[  7.2  -6.2   8.0 -20.4  -8.4  -4.2  22.0  12.8  17.0  -4.2   0.7  -4.1
  16.9 -34.1  11.5  47.4  14.2 -26.2  24.1] -> <84>
[ -0.3 -21.7  -1.3   1.3   6.5  16.3   0.9   0.4  -2.5 -16.6  22.5  -7.7
  -2.9  -7.5   0.3   2.7   8.5   6.4   7.1] -> <84>
[ 24.6  -6.9 -13.1  37.5   9.6 -13.9   3.0  -2.9  40.2   8.5  12.2  16.4
   1.1 -76.5  -6.4   8.9  -6.6 -23.6   0.0] -> <80>
[ 31.3   4.2  13.3 -16.2   8.6 -19.4   9.3  12.9  33.6 -14.3 -18.5  21.3
   3.9 -16.9   0.9  12.7  35.9 -37.5 -26.8] -> <82>
[ -2.2   0.1  20.6 -41.5 -12.5  38.5  -1.6 -13.0 -12.7 -21.0  20.0   2.4
   4.1 -16.2   4.7  -3.7   7.5   2.3 -32.0] -> <84>
[-13.1  -3.8   9.4  50.3  42.4 -41.7  -5.7 -32.6  28.7   1.7 -30.5  14.8
  11.6 -10.4  -4.4  -4.3 -30.2 -13.0 -25.4] -> <82>
[ -7.7  -4.2 -13.4  -5.8  -6.7   2.3   5.6  15.5  -3.4  -7.7   3.8  -4.1
   3.6  -0.7  25.4   7.1  -5.6  -3.9   4.5] -> <82>
[ 14.3  38.0 -38.2   7.6  41.6 -16.4   1.8  26.6  14.3  27.5 -51.8 -28.7
 -55.9  33.5 -22.0 -32.7  39.8  14.6  32.3] -> <80>
[-45.7 -26.9 -34.0  15.5  41.1  -4.8   1.3   2.9   2.7 -12.5 -11.1 -38.2
   7.3  -1.4 -12.8 -14.9 -17.0   8.9   3.4] -> <85>
[ 29.8  15.8   6.5 -38.7 -44.8  -6.7  -7.3 -12.0   6.6  12.9  31.1  32.6
   3.8 -25.2   5.4  20.4  12.9 -21.4 -12.3] -> <85>
[ -2.6 -15.6  27.9 -17.9  -6.0  -4.8  15.3 -11.6  -5.9 -16.1  22.9  -2.0
   5.8  -2.4 -14.9 -11.4 -21.1  -5.2   0.2] -> <80>
[ -2.1  -7.9  -7.8   7.2  22.8   2.3   9.1  -0.8  12.9   5.6  -0.5 -10.1
 -13.1  15.8  -7.8  -0.2  -5.6   7.3  14.3] -> <84>
[ 33.7  46.7  33.6  54.8 -46.2 -10.9   6.4  10.5   7.0 -54.5   4.3 -46.9
 -12.2   9.6  12.1 -12.5 -25.4  25.2  46.1] -> <80>
[ 19.2  84.3 -12.1 -36.8  23.3  13.3  28.6  27.8 -23.1 -28.8 -25.2 -72.2
 -33.9  25.6 -39.1 -57.8  51.2  54.6  15.1] -> <80>
[ -2.0  -9.7 -43.0  37.6  54.2 -88.4  -8.9 -38.5  22.4  -3.5 -37.9   3.7
  -6.9 -12.9  -6.2 -10.5 -32.7 -29.3 -46.6] -> <82>
[-31.2 -20.0 -29.5  69.0  54.6  11.0  28.1  12.2  30.7 -20.9   1.4 -35.7
   1.5  21.2 -14.7 -10.0 -18.9  32.6  16.8] -> <85>
[  1.2  -0.1 -14.3 -14.5 -10.5 -23.4  -3.6  -3.2  14.7  -5.8  10.4  -3.2
  -3.5  -2.8 -29.1  16.1 -31.4 -19.6   7.4] -> <82>
[-33.8  -8.2  33.9 -34.6 -35.6   9.9   0.4  -7.9  11.8 -62.1  37.0   4.3
  31.3 -29.9   7.0  41.2  26.7 -42.8 -34.9] -> <80>
[-13.4 -30.6  20.5  26.5  23.2  -3.8   0.8  -7.3   8.3  10.7  -9.9  -8.0
  -3.6  13.9 -14.1 -12.1 -22.0  -1.4  23.6] -> <84>
[-25.3 -37.4  13.4 -61.7 -51.4  20.1 -18.9 -27.5  13.7  19.5  31.5  18.3
  -1.6  16.3  -1.1  13.7 -32.8   0.7  14.6] -> <85>
[-27.8 -13.0 -15.9 -12.8 -40.5  -2.3   8.0   4.1  -1.0 -32.5 -11.5 -12.6
  -3.6  -0.1  -6.5  -2.7  15.6  -8.7   1.7] -> <85>
[ 10.0   1.3  -3.9 -28.2 -13.2  14.2   1.2  11.0  -3.7  -2.4  18.5  -3.5
   6.0   4.0   0.3   6.7  12.7   4.0  -3.8] -> <82>
[  3.4   3.7  30.7 -43.0 -19.1  -5.4   2.6 -12.0  28.9 -16.7   3.8   2.5
  -3.7   6.6   1.8  31.9   7.9 -25.7 -35.5] -> <80>
[  6.6   7.5  -2.3   4.8  19.4  -9.1   1.4   7.9  19.1 -16.3   0.6   5.1
  -1.3 -10.6 -16.5   6.1   9.1 -12.6  -8.8] -> <85>
[ 7.6 -6.4  1.4 -8.4 -6.5 11.2  3.9  0.3 -2.6  1.7 27.4 -9.1 -7.4 16.2
  3.0  9.1 -3.0 -3.4 -4.5] -> <82>
[  1.8  15.4  32.1 -36.4  -2.1  27.2   1.2  50.0  -1.0 -42.6  44.0   4.6
  15.0 -33.0   0.7  35.2  32.9 -15.3 -45.3] -> <84>
[ -8.1  11.9  -4.1  -1.3   8.7  -1.7 -15.3   3.9  23.2   7.3   5.1   0.4
  15.5   3.8  -0.3   9.6  26.8  -2.2  20.1] -> <84>
[  3.8   6.1   9.5 -26.9 -20.8  20.2  -9.0  19.7  15.0 -12.6  14.0   2.2
   0.5   5.1  -2.6   9.9  15.0 -27.6   0.5] -> <82>
[ -9.0  -8.0 -13.6  11.9  17.5 -33.6  11.2  -9.5  24.2  -1.4 -13.2   2.6
   4.2  -4.6  -3.5  -4.6  -5.4 -10.4 -26.5] -> <82>
